Here is a tiny trained network, its code and every weight. The questions are about switching its units off for an input and a class, where a switched-off unit gives its printed mean instead of its output.

import numpy as np


def w(rows, s, z=0):
    codes = np.array(rows[::2]) - 128.0
    scale = np.full(codes.shape[1], s)
    scale[-1] = z or s
    return codes * scale


def norm(h):
    return h / np.sqrt((h * h).mean(-1, keepdims=True) + 1e-5)


def f(y):
    return y / 2 * (1 + np.tanh(0.7978845608 * (y + 0.044715 * y**3)))


def log_softmax(a):
    a = a - a.max(-1, keepdims=True)
    return a - np.log(np.exp(a).sum(-1, keepdims=True))


def net(x, mask):
    res = np.array(x, float).reshape(1, 6) / 4 @ E
    u = 0
    for l in range(4):
        y = f(norm(res) @ A[l][:, :-1].T + A[l][:, -1])
        res = res + np.where(mask[u : u + 7], y, B[l][:, -1]) @ B[l][:, :-1]
        u += 7
    return log_softmax(norm(res)[-1] @ U[:, :-1].T + U[:, -1])


A, B = {}, {}
E = w([
[129,127,128,128,129],'x0',
[252,156,94,218,69],'x1',
[144,77,16,86,106],'x2',
[148,177,78,157,255],'x3',
[87,153,111,156,73],'x4',
[122,44,146,171,152],'x5',
],0.0055)
A[0] = w([
[132,204,115,31,114,11],'0.n1',
[135,61,122,233,254,57],'0.n2',
[182,80,174,38,93,255],'0.n3',
[246,89,189,42,206,167],'0.n4',
[77,87,89,180,242,62],'0.n5',
[115,240,83,130,194,102],'0.n6',
[47,86,104,70,131,75],'0.n7',
],0.0068,0.0017)
B[0] = w([
[200,197,151,96,103,147],'0.n1',
[229,64,199,76,106,251],'0.n2',
[64,141,140,114,2,215],'0.n3',
[16,246,55,236,19,226],'0.n4',
[150,81,133,70,147,222],'0.n5',
[210,144,139,74,171,219],'0.n6',
[175,148,86,232,143,192],'0.n7',
],0.0057,0.0029)
A[1] = w([
[116,144,253,206,167,112],'1.n1',
[2,123,133,60,163,51],'1.n2',
[44,106,131,48,213,158],'1.n3',
[119,180,211,153,172,243],'1.n4',
[125,182,68,235,81,177],'1.n5',
[110,17,169,190,132,109],'1.n6',
[138,41,44,125,130,6],'1.n7',
],0.009,0.0012)
B[1] = w([
[87,132,9,98,112,229],'1.n1',
[147,117,123,190,101,195],'1.n2',
[159,140,122,172,106,207],'1.n3',
[158,107,96,107,120,220],'1.n4',
[71,120,154,160,135,253],'1.n5',
[179,189,160,94,87,205],'1.n6',
[103,168,56,108,116,207],'1.n7',
],0.015,0.0038)
A[2] = w([
[134,110,132,187,113,52],'2.n1',
[150,150,144,14,82,55],'2.n2',
[171,140,122,175,81,74],'2.n3',
[157,115,163,133,132,2],'2.n4',
[82,187,180,121,120,144],'2.n5',
[255,157,100,92,91,99],'2.n6',
[208,119,183,152,153,144],'2.n7',
],0.0094,0.0033)
B[2] = w([
[127,82,82,156,235,131],'2.n1',
[154,135,155,170,135,168],'2.n2',
[212,131,162,253,225,175],'2.n3',
[155,169,47,82,214,103],'2.n4',
[103,172,155,90,23,155],'2.n5',
[11,237,233,133,144,254],'2.n6',
[72,66,106,109,137,142],'2.n7',
],0.007,0.0055)
A[3] = w([
[136,157,96,101,251,130],'3.n1',
[180,93,103,77,123,7],'3.n2',
[102,150,112,187,135,140],'3.n3',
[193,179,137,138,68,251],'3.n4',
[89,158,132,124,118,69],'3.n5',
[148,156,60,75,108,43],'3.n6',
[168,93,112,201,146,150],'3.n7',
],0.014,0.0033)
B[3] = w([
[179,36,121,156,2,193],'3.n1',
[81,200,110,131,131,118],'3.n2',
[58,134,126,144,146,202],'3.n3',
[172,93,121,93,229,255],'3.n4',
[145,233,104,146,158,163],'3.n5',
[69,163,74,46,178,172],'3.n6',
[72,116,165,163,183,161],'3.n7',
],0.0094,0.0086)
U = w([
[75,97,129,226,194,124],'0',
[63,166,7,30,127,34],'1',
[205,50,172,77,34,100],'2',
[156,205,199,63,195,138],'3',
[47,178,122,136,115,252],'4',
],0.011,0.0032)

Each question gives the input, the list of numbers given to net, and the class t.
The units are the neurons (one row each of A and B). Each row of codes is followed by its name. A weight is (code - 128) times the scale printed after its matrix; where a second scale follows, it is the last column's (A, B and U).
mask holds one flag per neuron, layer by layer. A switched-off neuron (its flag False) gives its mean, the last column of its row in B, instead of its output. The means were averaged over made-up inputs and are rounded, as every weight is.
A unit's drop is (log p(t) with every unit on - log p(t) with that unit switched off) / (log p(t) with every unit on - log p(t) with every unit switched off).
The circuit of an input: a set's keep is (log p(t) with only the set's units on - log p(t) with every unit switched off) / (log p(t) with every unit on - log p(t) with every unit switched off). Starting from the 12 units with the biggest drops (on a tie, the unit counted first), units are removed one at a time, each time the one whose removal leaves the highest keep (on an exact tie, the one counted first), for as long as the keep stays at least 0.8.
units of the circuit, in order: the units of the circuit, biggest drop first
most important unit: the unit with the biggest drop
k most important neurons: the k neurons with the biggest drops, biggest first
top k neurons in layer l: the k neurons of layer l with the biggest drops, biggest first
input [8,-1,5,-8,-8,-7], class 2: top 2 neurons in layer 0 : (0.n3, 0.n6)
input [-2,6,8,-3,-6,7], class 1: top 2 neurons in layer 0 : (0.n7, 0.n4)
input [-8,1,6,-4,-7,1], class 4: most important unit : 0.n4
input [8,-7,-3,-8,-3,6], class 2: 3 most important neurons : (1.n6, 0.n3, 2.n6)
input [0,-6,6,-6,4,8], class 3: top 2 neurons in layer 3 : (3.n1, 3.n4)
input [-5,-2,-5,6,7,8], class 3: units of the circuit, in order : (1.n6, 0.n2)
input [-1,-1,3,-6,4,8], class 3: 2 most important neurons : (1.n6, 0.n4)
input [5,5,-8,-6,7,-1], class 1: units of the circuit, in order : (1.n1, 0.n4, 1.n2)
input [8,-5,-6,-5,-3,2], class 1: 4 most important neurons : (1.n1, 0.n5, 0.n7, 1.n5)
input [0,-6,6,4,4,-8], class 3: units of the circuit, in order : (0.n1, 1.n1, 0.n6, 1.n7)
input [-3,1,-5,8,7,-2], class 2: 2 most important neurons : (3.n1, 0.n6)
input [8,-5,-6,-1,-6,5], class 1: 2 most important neurons : (1.n1, 0.n4)
input [-5,1,4,-2,7,-7], class 3: 2 most important neurons : (1.n1, 0.n1)
input [8,-3,0,-5,0,-6], class 3: top neuron in layer 1 : (1.n5)
input [-4,1,5,5,-6,8], class 3: units of the circuit, in order : (0.n2, 1.n6, 2.n6)
input [6,0,5,0,-7,-5], class 4: units of the circuit, in order : (0.n4, 1.n5)
input [-8,-2,5,2,-6,8], class 3: units of the circuit, in order : (1.n6, 2.n6)
input [-6,7,5,-2,-4,-3], class 0: 2 most important neurons : (1.n1, 2.n6)
input [3,8,-5,-4,6,2], class 0: 3 most important neurons : (2.n6, 0.n4, 1.n7)
input [-6,-1,-2,2,-7,-1], class 4: units of the circuit, in order : (0.n4)
input [7,-1,-7,-6,0,5], class 1: 3 most important neurons : (1.n1, 0.n2, 0.n5)
input [5,5,-4,-1,-7,-2], class 4: 2 most important neurons : (1.n5, 0.n4)
input [8,4,-6,-8,7,5], class 2: 2 most important neurons : (2.n6, 0.n4)
input [-8,4,-5,6,-2,-3], class 2: 3 most important neurons : (3.n1, 0.n6, 1.n6)
input [-6,-7,-7,6,1,-3], class 0: 4 most important neurons : (1.n2, 1.n3, 1.n7, 0.n5)
input [6,4,6,-6,-6,3], class 1: top 3 neurons in layer 1 : (1.n7, 1.n2, 1.n3)
input [-4,-4,4,-6,5,2], class 2: top 3 neurons in layer 0 : (0.n4, 0.n3, 0.n7)
input [1,-6,-1,-7,-2,0], class 2: units of the circuit, in order : (2.n6)
input [-7,-7,-4,5,-7,3], class 0: 3 most important neurons : (1.n3, 0.n4, 1.n2)
